The states form a tree under base. A name lists the branches taken from the top; the branches are & ! § ~. The symbol % goes to the parent.

Where do the symbols, taken in turn from left to right, take each start?
Answer with the state's row, about right, then its name.
-17,-88,-64,96,16,-72,-41,2,-1,0,-75,7,12,38,-20
%: -3,-88,-44,96,23,-86,-27,-6,11,-8,-79,10,0,11,-47 !/!/!
-29,17,-44,-111,27,-30,23,48,-84,-11,61,10,13,-19,65
!: -17,27,-53,-106,22,-57,32,35,-82,-13,50,20,24,-22,64 ~/§/§/!
36,64,17,25,-115,4,15,-16,66,106,-14,-13,19,10,-12
%: 36,66,8,18,-106,1,34,-5,50,109,-17,-8,46,20,-19 §/~/!
-18,65,82,23,-123,-12,38,-16,-21,-39,36,-67,-6,25,0
%: -14,61,85,22,-118,17,28,-12,-20,-36,40,-70,-6,23,-4 §/&/§
-12,27,-7,-25,-109,-23,21,73,-74,-5,78,-58,26,3,19
%: 16,18,7,-18,-108,-39,34,63,-58,-9,75,-68,30,-13,-23 §/§/§
32,36,16,-40,92,3,10,76,-13,-78,24,-18,44,-72,-59
%: 22,61,0,-45,68,21,-1,86,-5,-81,40,-2,32,-74,-48 &/§/§
23,58,-27,-73,18,-2,28,-17,28,130,-35,21,48,23,38
%: 12,76,-38,-74,-6,11,26,1,27,125,-25,43,36,13,49 ~/~/!
-4,101,86,1,17,68,-5,17,25,-97,27,-31,-14,-35,-26
!: -7,105,92,-8,10,31,4,7,13,-103,15,-25,-24,-41,-26 &/&/§/!
-90,-26,-7,-53,10,31,-3,14,-23,-19,91,48,-13,19,102
§: -77,-50,-12,-57,39,29,6,0,-29,-6,91,30,10,32,102 ~/&/&/§
-31,30,66,46,-115,51,21,11,-13,-14,63,-60,-22,37,-9
%: 9,12,17,61,-148,7,43,31,13,33,48,-14,-15,-4,-54 §
35,-29,-1,-18,20,-35,3,-77,-9,78,-62,-31,123,9,26
&: 28,-42,21,-24,26,-28,-26,-103,9,71,-58,-28,94,-11,47 !/~/&/&
-17,31,-50,-109,14,-51,29,37,-76,-10,48,19,22,-26,66
%: -31,17,-41,-112,27,-31,21,53,-80,-7,63,11,16,-17,66 ~/§/§
-92,-19,4,-65,-11,-9,11,0,-34,-28,81,53,-4,23,105
%: -89,-23,-12,-52,9,35,2,13,-22,-21,93,45,-11,21,102 ~/&/&
23,61,6,-41,67,17,5,89,-6,-83,42,-3,34,-75,-42
!: 33,67,2,-52,56,-22,17,77,-13,-83,32,5,37,-82,-39 &/§/§/!
18,57,10,-28,71,24,-28,75,26,-96,45,1,8,-81,-45
%: 23,60,4,-41,66,16,-1,84,-3,-78,41,-2,32,-75,-47 &/§/§
14,-9,37,71,-134,-58,14,-29,27,-47,1,-14,-49,-10,-46
%: 20,-3,36,74,-131,-59,33,-17,13,-36,1,-16,-46,-18,-49 §/!/§
-32,21,66,-5,40,92,-28,48,60,-91,54,17,-6,-27,-24
§: -17,4,85,-6,63,82,-17,32,55,-92,44,-8,11,-12,-43 &/&/&/§
-6,-25,0,-38,35,-94,6,1,-109,-37,-36,-66,69,-1,2
%: -6,-33,-12,-32,59,-67,-7,11,-107,-37,-30,-82,76,-3,6 !/§/§
-49,-26,51,32,48,16,-20,-29,-80,-53,-39,-95,37,50,19
~: -39,-31,30,49,77,39,-29,-57,-75,-34,-55,-67,-17,58,17 !/&/~
-31,-34,30,42,80,39,-31,-59,-78,-31,-55,-70,-17,60,18
&: -36,-35,32,52,70,40,-49,-66,-50,-41,-51,-64,-36,50,24 !/&/~/&
37,-11,-33,-29,138,79,-22,50,7,-18,9,3,0,-25,-54
%: 25,7,-36,-35,124,82,-25,60,-4,-31,21,15,-22,-30,-41 &/§/~
1,-87,-9,80,36,-36,-40,-72,-10,-36,-75,0,-73,7,-28
%: 11,-91,-19,74,41,-39,-19,-59,-28,-27,-88,-8,-53,8,-45 !/!/~
-26,58,75,19,-123,18,19,-3,-31,-32,38,-71,-9,38,19
%: -16,61,81,28,-119,17,31,-6,-18,-39,39,-75,-7,22,-5 §/&/§
34,20,-5,4,25,-19,-32,-63,25,97,-82,-46,84,30,8
%: 33,25,-11,-4,27,-18,-3,-40,4,101,-86,-40,103,28,4 !/~/!
-75,-47,-13,-55,41,23,3,-2,-29,-4,89,34,9,31,102
%: -87,-26,-8,-51,8,33,-1,9,-24,-19,95,49,-12,17,102 ~/&/&
57,63,9,-30,24,58,19,-3,101,24,8,46,75,-62,-29
!: 61,66,19,-40,13,25,28,-11,95,23,-11,49,78,-61,-27 &/~/&/!
44,82,54,18,-115,-8,29,-50,36,49,7,-43,22,-21,-2
%: 42,80,41,7,-116,-11,50,-38,17,51,-9,-43,47,-5,-6 §/~/§
-16,-89,-63,93,19,-72,-38,-1,-1,-3,-75,10,10,39,-23
%: -1,-91,-40,95,21,-86,-24,-3,7,-9,-83,9,1,12,-46 !/!/!
-39,-55,-56,-107,26,-48,6,43,-49,10,59,53,17,-12,57
%: -46,-60,-63,-88,41,-15,-3,53,-45,16,74,49,4,-19,56 ~/§/&
18,-97,-8,71,50,-43,-9,-62,-20,-18,-91,-22,-37,25,-49
%: 16,-87,-12,77,39,-40,-20,-56,-22,-27,-87,-9,-56,13,-41 !/!/~
-6,90,86,7,19,69,-31,9,39,-94,29,-27,-33,-34,-13
%: -7,100,89,3,14,66,-1,19,24,-96,26,-29,-19,-35,-24 &/&/§
59,107,11,-24,16,24,22,15,82,47,-44,26,54,-36,-42
%: 54,105,1,-12,26,53,10,26,87,48,-37,24,47,-37,-40 &/~/!
-31,19,85,26,3,-6,-30,-51,-58,-82,-33,-102,10,22,29
%: -35,24,79,24,2,-18,0,-46,-80,-75,-35,-104,38,22,25 !/&/§
6,-69,-44,-32,105,-34,-17,-15,-107,-1,-44,-41,17,24,8
%: -4,-75,-41,-22,115,-6,-32,-2,-93,7,-35,-45,10,25,1 !/§/~
-8,40,53,14,66,107,-41,-7,39,-66,15,-4,-70,-5,-23
%: -3,55,53,15,75,113,-24,10,25,-63,13,-5,-64,-6,-28 &/&/~
52,69,-7,-34,21,70,1,14,96,35,20,48,83,-43,2
%: 57,62,10,-26,23,56,13,-3,99,26,7,45,76,-62,-34 &/~/&
-84,52,-22,-56,27,60,-13,47,-15,22,58,27,-29,53,93
%: -80,40,1,-55,19,66,9,12,-43,-19,71,23,-39,30,98 ~/&
17,-61,29,70,1,-90,6,-53,-20,-49,-84,-42,10,1,-51
%: 14,-52,12,84,-12,-98,-2,-46,-21,-65,-81,-34,7,-5,-43 !/!/§
15,81,-28,-77,-7,17,46,-34,14,108,-17,53,35,-8,59
§: 25,104,6,-74,-48,-10,50,-47,-5,65,-23,9,47,-18,57 ~/~/§
-63,-13,38,26,32,-50,-21,-17,-72,-22,-67,-79,50,77,23
%: -67,-18,29,42,58,3,-45,1,-61,-20,-54,-88,44,77,20 !/&/!
36,84,30,5,-129,-3,45,-34,7,57,0,-38,53,7,13
% %: 42,60,20,15,-118,3,51,-27,36,92,-9,-21,44,4,-21 §/~
33,17,-28,-59,122,56,-10,55,-8,-43,11,23,-25,-42,-49
%: 27,11,-35,-32,126,81,-26,67,0,-30,23,20,-25,-34,-39 &/§/~
35,63,17,26,-111,5,11,-15,65,107,-16,-14,19,12,-8
% § % ~: 26,63,-10,11,-106,7,25,5,41,105,-12,-11,49,38,1 §/~/!/~
16,77,-32,-77,-10,21,44,-35,18,108,-14,47,33,-12,59
! § %: 12,79,-37,-73,-5,10,25,-5,29,121,-26,39,39,10,50 ~/~/!
7,27,14,-34,-110,-71,44,43,-69,-16,60,-56,24,-17,-12
% §: 22,-9,18,-20,-82,-53,47,39,-70,1,70,-88,49,0,-31 §/§/§/§
43,15,9,-5,40,-22,13,-110,-35,69,-104,-35,33,19,8
%: 39,7,-1,13,51,10,1,-96,-22,78,-110,-35,42,31,3 !/~/~
-46,1,3,-39,79,83,-3,-42,-48,5,19,-9,-73,60,72
% ! %: -51,26,-7,-46,52,88,-5,-29,-44,-5,41,12,-77,43,86 ~/&/~
-25,-27,-17,-28,38,-64,-14,25,-112,-32,-30,-75,71,22,28
% §: 0,-50,8,-24,55,-73,-7,-9,-99,-24,-40,-84,67,9,-13 !/§/§/§
-57,24,-22,-41,38,86,-15,-11,-51,1,44,18,-62,50,99
% § % &: -54,14,15,-34,44,84,-31,-36,-30,-7,43,11,-95,34,85 ~/&/~/&
27,14,-36,-36,124,82,-23,63,0,-36,25,16,-23,-38,-43
& %: 28,7,-32,-35,127,80,-26,63,0,-30,26,16,-26,-40,-43 &/§/~
14,-34,17,65,-25,-113,10,-52,-30,-61,-83,-23,-1,-13,-40
% % ! §: 1,-90,-23,81,29,-83,-11,-18,2,-4,-89,-10,7,25,-51 !/!/!/§
4,74,64,-3,65,99,-12,-2,14,-78,-1,-8,-69,-13,-24
%: -4,55,50,4,74,120,-27,4,26,-60,16,-10,-64,-9,-29 &/&/~
37,38,-33,-58,48,38,37,-79,1,112,-46,26,0,23,53
% ~ % %: 14,79,-32,-77,-9,17,42,-36,19,107,-11,48,38,-7,61 ~/~
59,108,10,-25,19,26,16,20,86,42,-45,29,53,-35,-43
% ! %: 57,99,6,-16,32,55,11,31,93,47,-33,20,51,-32,-43 &/~/!
-24,-122,-60,5,8,-66,4,-17,26,-7,28,94,-39,-9,20
%: -31,-97,-64,4,-18,-52,3,3,25,-16,41,108,-49,-26,29 ~/!/&
50,93,18,-5,22,62,-16,14,106,36,-33,20,32,-34,-40
%: 57,97,9,-23,24,53,8,27,87,49,-35,24,51,-38,-43 &/~/!
3,38,59,16,97,108,-23,-9,24,-59,7,-27,-55,7,-36
% % ~: -5,55,47,11,80,121,-26,8,27,-66,13,-6,-63,-5,-22 &/&/~
0,-105,1,82,-80,-60,8,-12,45,-4,27,32,-44,0,-48
% ! %: -3,-85,0,80,-103,-48,6,1,45,-15,34,39,-52,-16,-44 §/!/&
38,64,8,15,-108,1,30,-2,49,110,-14,-10,48,16,-19
§: 48,46,9,21,-79,-4,35,-16,53,124,-20,-31,51,28,-29 §/~/!/§
24,50,-29,-55,32,59,-2,-73,26,96,-22,40,-30,6,64
% §: 35,34,-33,-61,47,35,35,-75,-5,115,-43,27,5,23,51 ~/~/~/§
48,30,47,-17,-3,-39,24,-90,-32,42,-76,-75,87,13,-6
% §: 46,32,47,-14,3,-33,25,-89,-27,41,-74,-74,85,5,-3 !/~/§/§
33,0,14,16,43,7,-22,-110,-7,62,-109,-43,14,24,2
% § % §: 37,-16,7,13,60,-9,8,-90,-22,76,-102,-45,43,31,-8 !/~/~/§
-16,61,82,30,-115,18,24,-12,-16,-40,41,-76,-11,27,-2
~ % ~ %: -14,64,85,27,-117,14,27,-11,-21,-38,40,-74,-5,23,-6 §/&/§
15,-2,-17,-87,5,-5,39,-55,25,112,4,48,69,11,57
% & % %: 18,79,-32,-82,-9,19,45,-34,14,107,-16,46,40,-11,59 ~/~
-84,40,1,-54,15,65,9,16,-42,-16,76,22,-35,33,98
& &: -89,-34,3,-38,9,34,-27,-7,-3,-28,98,42,-33,19,100 ~/&/&/&
66,36,26,-32,42,47,19,-18,101,39,-3,33,86,-48,-41
% ! %: 60,66,10,-29,24,57,17,6,100,26,5,48,75,-60,-29 &/~/&
4,-51,-18,97,-99,-11,8,-19,9,0,-8,25,-103,23,-36
% % ! !: 8,-26,-2,77,-113,-75,13,14,40,6,-11,28,-58,4,-59 §/!/!/!
62,73,20,-47,11,25,32,-7,91,20,-2,51,75,-66,-32
% § %: 58,60,12,-24,20,55,15,4,102,28,5,47,76,-64,-28 &/~/&
-34,50,57,30,-135,6,22,26,-4,8,34,-51,-10,58,-10
% & % &: -47,33,60,52,-115,33,-18,21,30,6,47,-54,-37,53,-6 §/&/!/&
-29,-33,-68,-4,-21,-88,11,15,26,12,-11,108,-86,-7,16
%: -29,-44,-88,15,0,-52,-7,36,33,17,0,112,-86,-4,10 ~/!/!
5,-55,-19,97,-97,-11,4,-17,11,-3,-8,20,-102,22,-32
%: 20,-54,-5,95,-82,-14,16,-31,18,-8,-12,17,-99,6,-59 §/!/~
-37,-51,62,32,-99,30,15,0,4,-8,101,-52,10,46,7
% & %: -41,-27,61,25,-118,38,7,13,3,-17,97,-39,3,37,13 §/&/&
31,38,-32,-54,44,28,40,-78,-6,111,-43,20,6,25,47
%: 28,63,-37,-68,30,49,29,-65,0,110,-31,37,-8,14,58 ~/~/~
-68,75,20,-48,-37,28,12,-4,-58,-36,57,-18,1,40,102
% & % &: -62,73,44,-43,-27,37,-5,-31,-27,-55,69,-25,-29,16,93 ~/&/§/&
40,3,0,14,56,4,3,-94,-25,76,-109,-43,42,28,-3
§ %: 38,4,3,8,52,6,1,-94,-23,77,-111,-42,38,32,-1 !/~/~
37,10,40,61,-8,-35,21,-5,65,-92,-41,14,-18,-53,-97
% % %: 31,60,9,2,58,76,3,59,59,-48,19,34,2,-72,-66 &
53,22,28,33,-75,5,52,-81,16,101,-49,-32,12,34,-29
%: 51,49,15,32,-87,32,39,-70,28,109,-33,-17,-2,24,-20 §/~/~
-16,-51,-32,19,25,3,-32,-43,15,-14,4,72,-144,-10,26
% & %: -11,-55,-50,11,33,4,-8,-40,-5,-7,-6,85,-138,-10,26 ~/!/~
57,104,3,-17,26,60,9,29,83,52,-41,22,51,-39,-44
§: 63,83,18,-17,39,45,10,14,86,53,-46,7,59,-28,-54 &/~/!/§
29,-10,4,64,40,33,-33,-5,63,-67,-25,49,-95,-53,-56
% ~: 15,-4,-15,58,54,44,-31,19,48,-61,-21,65,-109,-40,-39 &/!/~/~
15,15,1,7,-136,-4,38,-18,40,92,17,3,64,19,17
% ~ % ~: 18,19,10,5,-134,-6,34,-12,44,93,14,4,65,20,16 §/~/&/~
-29,-27,29,34,75,6,-15,-69,-82,-38,-67,-69,-7,62,20
% %: -55,-25,48,41,48,17,-20,-35,-88,-55,-34,-91,39,50,24 !/&
26,29,-26,-12,16,-8,-13,-32,-5,103,-79,-39,106,45,28
% § % &: 34,21,-2,5,23,-17,-28,-63,25,99,-89,-45,84,27,10 !/~/!/&
17,-92,-3,70,47,-43,-9,-65,-19,-20,-94,-24,-35,25,-47
% &: 3,-87,-4,79,37,-32,-39,-66,-9,-33,-78,-4,-73,6,-32 !/!/~/&
-38,-21,57,30,-115,44,12,11,5,-21,103,-39,5,38,14
%: -29,35,66,44,-118,53,16,14,-8,-16,62,-58,-26,40,-6 §/&
-9,-88,-34,96,32,-70,-52,-18,31,-17,-71,9,-23,6,-28
% ~ %: -4,-87,-44,89,23,-82,-25,-6,3,-4,-80,8,2,12,-45 !/!/!
-18,-29,-60,1,-55,-24,-2,130,-22,65,66,-9,12,20,-30
%: -9,-42,-46,-10,-66,-10,21,99,-59,34,99,-19,10,-9,-24 §/§
-89,39,-4,-33,21,57,-42,27,10,5,59,30,-61,51,96
% %: -81,42,2,-58,16,70,5,15,-43,-15,75,22,-35,30,94 ~/&
0,-77,-2,70,-106,-75,20,-7,39,-15,21,43,-44,-19,-37
% & % !: -2,-74,-3,71,-105,-70,20,-5,40,-18,25,41,-41,-18,-41 §/!/&/!
-84,39,-36,-35,14,48,-23,47,-22,24,55,26,-13,62,95
%: -86,47,-21,-49,32,57,-14,52,-18,21,59,26,-27,45,93 ~/&/!
43,48,15,17,-80,-5,36,-18,51,119,-23,-28,54,26,-26
% & %: 40,67,4,20,-103,-1,33,-5,47,112,-13,-12,48,11,-18 §/~/!
-37,34,50,-13,29,104,-32,53,35,-85,77,9,-7,-7,11
% !: -26,34,86,-25,19,61,-11,34,47,-114,46,18,-2,-30,-33 &/&/&/!
-4,-79,-42,17,46,-17,7,-55,-12,2,-28,63,-131,8,9
% ~ %: -9,-52,-56,10,30,-5,-1,-40,-10,-9,-9,85,-139,-11,28 ~/!/~
18,29,-21,-9,14,-9,-11,-31,-8,104,-80,-40,100,47,27
%: 36,27,-13,0,27,-20,-2,-47,2,100,-89,-42,106,26,3 !/~/!
38,-6,-9,57,50,6,1,-10,54,-65,-29,71,-85,-59,-66
%: 31,-12,-4,62,47,30,-9,4,59,-65,-28,54,-92,-50,-75 &/!/~
-5,-111,-40,-31,80,-45,-13,15,-64,2,3,-31,74,11,10
% & % ~: -27,-95,-57,-39,71,-24,-35,41,-79,-3,26,-16,65,11,49 !/§/&/~
-6,-86,-41,92,27,-80,-26,-11,6,-9,-84,6,1,15,-46
! %: -4,-87,-43,93,22,-86,-23,-7,4,-10,-82,11,2,17,-50 !/!/!
-6,108,93,-6,4,33,1,11,16,-108,9,-25,-19,-38,-21
% %: -11,77,62,4,51,104,-18,43,38,-84,36,-5,-21,-30,-29 &/&
-66,-91,47,35,37,6,-56,-46,-36,-62,5,-57,31,36,48
% & %: -62,-92,36,21,37,-5,-28,-31,-61,-57,3,-63,66,48,35 !/&/&
-88,-15,1,-71,-10,-6,13,-8,-30,-22,83,53,-15,26,101
% §: -76,-46,-15,-52,38,26,10,-6,-28,-9,93,31,10,35,106 ~/&/&/§
35,-20,3,-33,-5,-52,19,-81,-10,60,-67,-31,112,9,21
% §: 41,-43,18,-18,31,-29,7,-75,-8,76,-66,-43,107,11,17 !/~/&/§
21,34,-34,-64,87,13,-12,120,9,-26,30,30,23,-53,-40
% !: 20,43,-38,-61,85,16,-10,120,9,-25,29,30,24,-53,-43 &/§/!/!
48,107,-10,-20,23,68,-4,40,84,57,-23,25,55,-16,-18
% ! % %: 63,100,13,-18,31,67,19,8,74,27,-23,23,53,-55,-37 &/~
-9,-128,-14,75,12,-73,-43,-46,17,-49,-33,23,-12,-13,-16
% & % %: 4,-93,-21,89,17,-77,-15,-36,-14,-41,-78,0,-12,-4,-50 !/!
-49,-42,39,37,61,-15,-26,-20,-50,-3,-62,-90,49,79,2
% § %: -68,-20,28,41,57,4,-42,7,-66,-19,-48,-88,47,71,22 !/&/!
-84,39,0,-57,18,68,8,12,-37,-18,76,18,-38,27,91
%: -37,19,-73,-84,29,28,36,31,-32,36,48,89,-28,-14,72 ~
31,10,-33,-40,126,80,-21,60,3,-28,26,13,-18,-36,-42
!: 37,19,-28,-58,126,59,-10,59,-11,-46,13,20,-31,-41,-52 &/§/~/!
-45,-93,45,18,55,-7,-23,-44,-56,-31,-11,-70,67,54,21
% & % ~: -66,-66,6,4,25,23,-38,-7,-70,-45,21,-49,66,59,79 !/&/&/~
-37,-32,33,53,70,43,-51,-68,-48,-40,-44,-66,-36,51,28
%: -35,-34,27,45,75,36,-29,-57,-72,-29,-53,-66,-19,58,23 !/&/~
-30,49,61,29,-136,7,22,28,0,13,38,-59,-8,58,-7
% ~: -50,41,33,31,-120,50,1,49,-4,13,45,-56,0,71,18 §/&/!/~
59,62,16,-30,25,52,13,3,100,29,7,48,75,-60,-34
% ! ~: 44,107,-16,-18,21,68,-4,41,80,54,-22,26,57,-23,-14 &/~/!/~
20,110,22,-71,-53,-3,31,-71,15,54,-16,14,19,-20,70
% % % %: 3,42,-23,15,10,75,52,88,-5,-7,21,39,-3,-90,-82 base
-68,-65,3,7,29,17,-36,-15,-67,-40,18,-56,67,61,74
% §: -49,-95,41,17,56,-9,-23,-39,-55,-31,-8,-72,65,57,22 !/&/&/§
